Questions about the row below.
1) Which number is the entry just left of -6?
2) Which number is the largest entry?
3) Which number is the entry just right of the largest entry?
array([ -4,  -6,  55, -28, -32, -33, -39,  23])
1) -4
2) 55
3) -28

x = [19.799, -18.346, 0.852, -3.621, 17.204, -12.541, 20.280, 18.801, 20.514, 11.360, 16.886, 9.163, 17.347, 13.308]
The entry just right of 18.801 -> 20.514
The entry just left of the smallest entry: 19.799
The smallest entry? -18.346

Questions about the row below.
1) Give the entry just left of -40.
2) Give the entry just left of 34.
3) Give the entry just right of 34.
[ 65 -40  34  41  29]
1) 65
2) -40
3) 41

66  56  42  13  -6
The second entry from the left is 56
The third smallest entry: 42
Read off the first entry from the right.
A: -6

W =
[[32, -43, 39, -7, -10, -14, -40],
 [-14, 44, -13, -23, 3, -24, 6],
 [-33, 51, -28, -15, 16, 3, 19],
 [16, -45, 50, 2, -39, -26, -22],
 [23, -68, 62, 11, -38, -9, -30],
 [-8, 51, -22, -31, 15, -28, -1],
 [-41, 44, -53, -10, 36, 18, 8],
 [-8, 47, -21, -32, 13, -40, 2],
 [-40, 46, -57, -14, 27, 0, 3],
 [15, -59, 63, 13, -37, 0, -17],
 [-19, 35, -46, -20, 34, 0, -13],
 [-30, 43, -30, -11, 22, 19, 9],
 [19, -38, 54, -2, -36, -26, -16],
 [-25, 53, -47, -23, 37, 7, 0],
 [9, -12, -4, -13, 9, -13, -34],
 [-8, 34, -2, -21, -2, -25, 3]]
Give the third entry in reading order.
Answer: 39
The smallest entry in the first column: -41
The first entry, reading row by row is 32
Give the entry directly below the smallest entry.
Answer: 51
The entry in the top-right corner: -40
Give the entry just right of 11.
Answer: -38
The entry directly above the smallest entry -> -45
The last entry in the row that holds the largest entry is -17
The last entry, reading row by row -> 3
The entry just left of 18 -> 36
Give the 3rd largest entry.
Answer: 54
The 3rd entry on the diagonal from the top-right corner -> 16
Give the last entry of the smallest entry's row.
Answer: -30
The entry in the bottom-left corner: -8
Give the second smallest entry.
Answer: -59
The entry directly above the largest entry -> -57
Give the second entry on the main diagonal.
Answer: 44
The entry directly below -16 is 0
The entry just right of the smallest entry -> 62
Give the bottom entry of the column that holds the largest entry.
Answer: -2
The 3rd entry from the end, reading row by row is -2
The entry directly below 39: -13
Give the entry just left of -39.
Answer: 2
Give the 2nd entry in reading order.
Answer: -43
The smallest entry in the last row -> -25
The entry directly above 43 -> 35
Give the largest entry in the last column.
Answer: 19
The entry just left of the smallest entry -> 23
Give the bottom entry of the column that holds the smallest entry.
Answer: 34
Give the minimum.
Answer: -68

[[ 22 -52  43   5 -23]
 [  4  31  -9 -26  11]
 [-35  25 -36  -1  19]
 [-39  41 -40  -6  19]
 [-15  18  -1  -4  -1]
 [ 12  -5  22 -13 -18]
 [  9 -33  40   3 -31]
 [-14 -15  -7   6   3]
 [-28  48 -34 -15  24]
 [-30  41 -41 -11  27]
 [  8  11   4 -20  -7]
 [ 23 -44  33   0 -16]
 [-18  33 -15 -15   0]
 [ 23 -30  25  -8  -8]
 [-16  -8 -12   4   9]
 [ -9  22   1 -13  -4]]
Give the bottom entry of the column that holds the largest entry.
A: 22
Give the top-left entry.
A: 22
The entry just right of -40 is -6
The entry directly above the largest entry: -15
Give the entry directly below -26.
A: -1
The largest entry in the first row -> 43
The entry just left of the largest entry is -28
The second entry on the diagonal from the top-right corner is -26
Give the top-right entry.
A: -23
Give the last entry, reading row by row.
A: -4
Give the smallest entry.
A: -52
The third smallest entry: -41
The maximum -> 48
The smallest entry in the last row -> -13
Give the largest entry in the last column.
A: 27
Give the smallest entry in the first column.
A: -39
Give the entry just right of -12.
A: 4
The bottom-left entry: -9
Give the entry just left of -31.
A: 3
The last entry in the row that holds the largest entry -> 24
Give the entry directly below 18.
A: -5
The entry directly below the largest entry: 41
The 3rd entry on the diagonal from the top-right corner: -36

Questions about the array below.
1) Find the first entry, reading row by row.
2) Find the entry just left of -12.
3) Find the bottom entry of the column that holds the largest entry.
4) Find the last entry in the row that holds the largest entry.
5) Find the 2nd largest entry.
6) Find the smallest entry in the last row.
7) Find the bottom-right entry.
8) Find the top entry of the column that holds the largest entry.
[[  0   4   4   1   2   8 -11]
 [ 11  -4  -1  -5   1  12  -7]
 [  1  -7  22  -9   6  -4   9]
 [ -1   4   5   2   3   8 -10]
 [  1   2   2   1   1   0   1]
 [  0 -10   9  -9   5  10   5]
 [  0   4   1   0  -1  -1  -2]
 [ 12  -1  29  -5  -6  -9  11]
 [  8   9  -4   6   1 -10  -1]
 [  1   1   1   1   1   1   1]
 [-10   6  11  -1   4  25 -28]
 [  1   6   0  -2  -4  -3  -4]
 [ -2 -17  -1  -7   9   2   9]
 [ 11  14  -1  20   3 -13   5]
 [ 13  -6  -9  -7  -2  -2   4]
 [ -1 -12   5  -6   7   2   7]]
1) 0
2) -1
3) 5
4) 11
5) 25
6) -12
7) 7
8) 4

arr =
[[ 19  -5  24   9  22  -9 -12 -14   4  21   6  19   4  24]
 [ 16  -4  20  23  11  -6  -6 -17  17  16  -3  31  -9  13]
 [-20 -18   0   1  -7 -13   1   0  -3   3  -4   5   0  10]
 [  2   5  -2  44 -16  -2  12 -23  35 -17 -13  45 -38  -3]
 [-25  15 -34  21 -44  -4  23  -4  18 -54 -23   6 -34 -40]
 [-10 -16  -1  -4  -8 -13  -3 -12   3   2  -1   5   0   6]
 [ -9   4  -7 -57   3 -12 -15  23 -32   0   4 -63  41 -13]
 [ -7   6 -11 -10 -12  -7   1   4  -4 -17  -3 -15  -3 -15]]
Rows and columns are numbered from 1.
What is the top entry of the column that holds the largest entry?
Answer: 19
The entry just right of the smallest entry -> 41
What is the entry directly above -25?
Answer: 2
The entry at row 1, column 1 -> 19
What is the entry in row 3 and column 2?
Answer: -18
What is the entry directly above 45?
Answer: 5
What is the entry in row 1 and column 3?
Answer: 24
What is the entry in the top-right corner?
Answer: 24
What is the entry directly below the smallest entry?
Answer: -15
What is the entry at row 3, column 1?
Answer: -20
The entry just right of the largest entry: -38
What is the entry in row 2 and column 1?
Answer: 16
What is the maximum?
Answer: 45
The entry directly below the largest entry -> 6
What is the entry in row 2 and column 2?
Answer: -4
What is the bottom-left entry?
Answer: -7
The entry just left of the largest entry -> -13
What is the entry directly below 41?
Answer: -3

Questions about the array below.
1) Read off the entry directly above the smallest entry.
2) Read off the 2nd entry, reading row by row.
3) Read off the entry directly below -46.
4) Read off the entry in the bottom-left corner.
5) Read off the entry directly above the largest entry.
6) Read off the entry directly below -28.
7) Read off the entry directly below -47.
8) Read off the top entry of the column that holds the largest entry.
[[ 12 -15  -9  11  -6 -15   5   0 -14  -2 -14 -13  34]
 [ 16   5 -10 -45   7  -4 -40 -31  -6   3  11  18  45]
 [-23  15  -7  -7  10  16   0   3  -8 -10 -11 -15 -50]
 [-28 -21  -9 -26 -12 -14 -12 -19  -4  -6  -4   3 -50]
 [ -4  52 -21 -57  36  52 -33 -46 -26 -11   8   7  -1]
 [ 12  21  -1 -10  10  22  -4   2   2  -1  -3  -1  25]
 [ -1  16  13 -11  10  13 -12 -16   7  15 -25 -42   2]
 [ -1 -41 -24 -31 -23 -43 -18 -33 -39 -17   6   6  15]
 [ 10  12  21   6   9  18  10  -2  25  17  20  19  18]
 [-15 -43   8   0 -26 -47  -1   1   3  10 -32 -41 -23]
 [ -6  -6  17 -70   6   0 -23 -50  16   8  -6  -2 -19]
 [-15  22   0  -4   7  25  -3  -1  17   5   4   0 -40]
 [ 15  66  22  -8  48  71  -3  -5  23  16  -9 -17  33]]
1) 0
2) -15
3) 2
4) 15
5) 25
6) -4
7) 0
8) -15

Read these off the matrix that follows.
1) What is the last entry, reading row by row?
2) What is the 1st entry in reading order?
3) What is the second largest entry?
4) What is the fifth entry in reading order?
5) What is the entry just right of -26?
6) What is the entry just left of -26?
7) What is the last entry in the row that holds the largest entry?
8) What is the entry just right of -59?
[[ 54  15   5  20   1  -2  -7  12  28 -12 -26  20  12]
 [ 50   8 -39  12   0  35 -59   4 -11  -6 -20  20   7]]
1) 7
2) 54
3) 50
4) 1
5) 20
6) -12
7) 12
8) 4
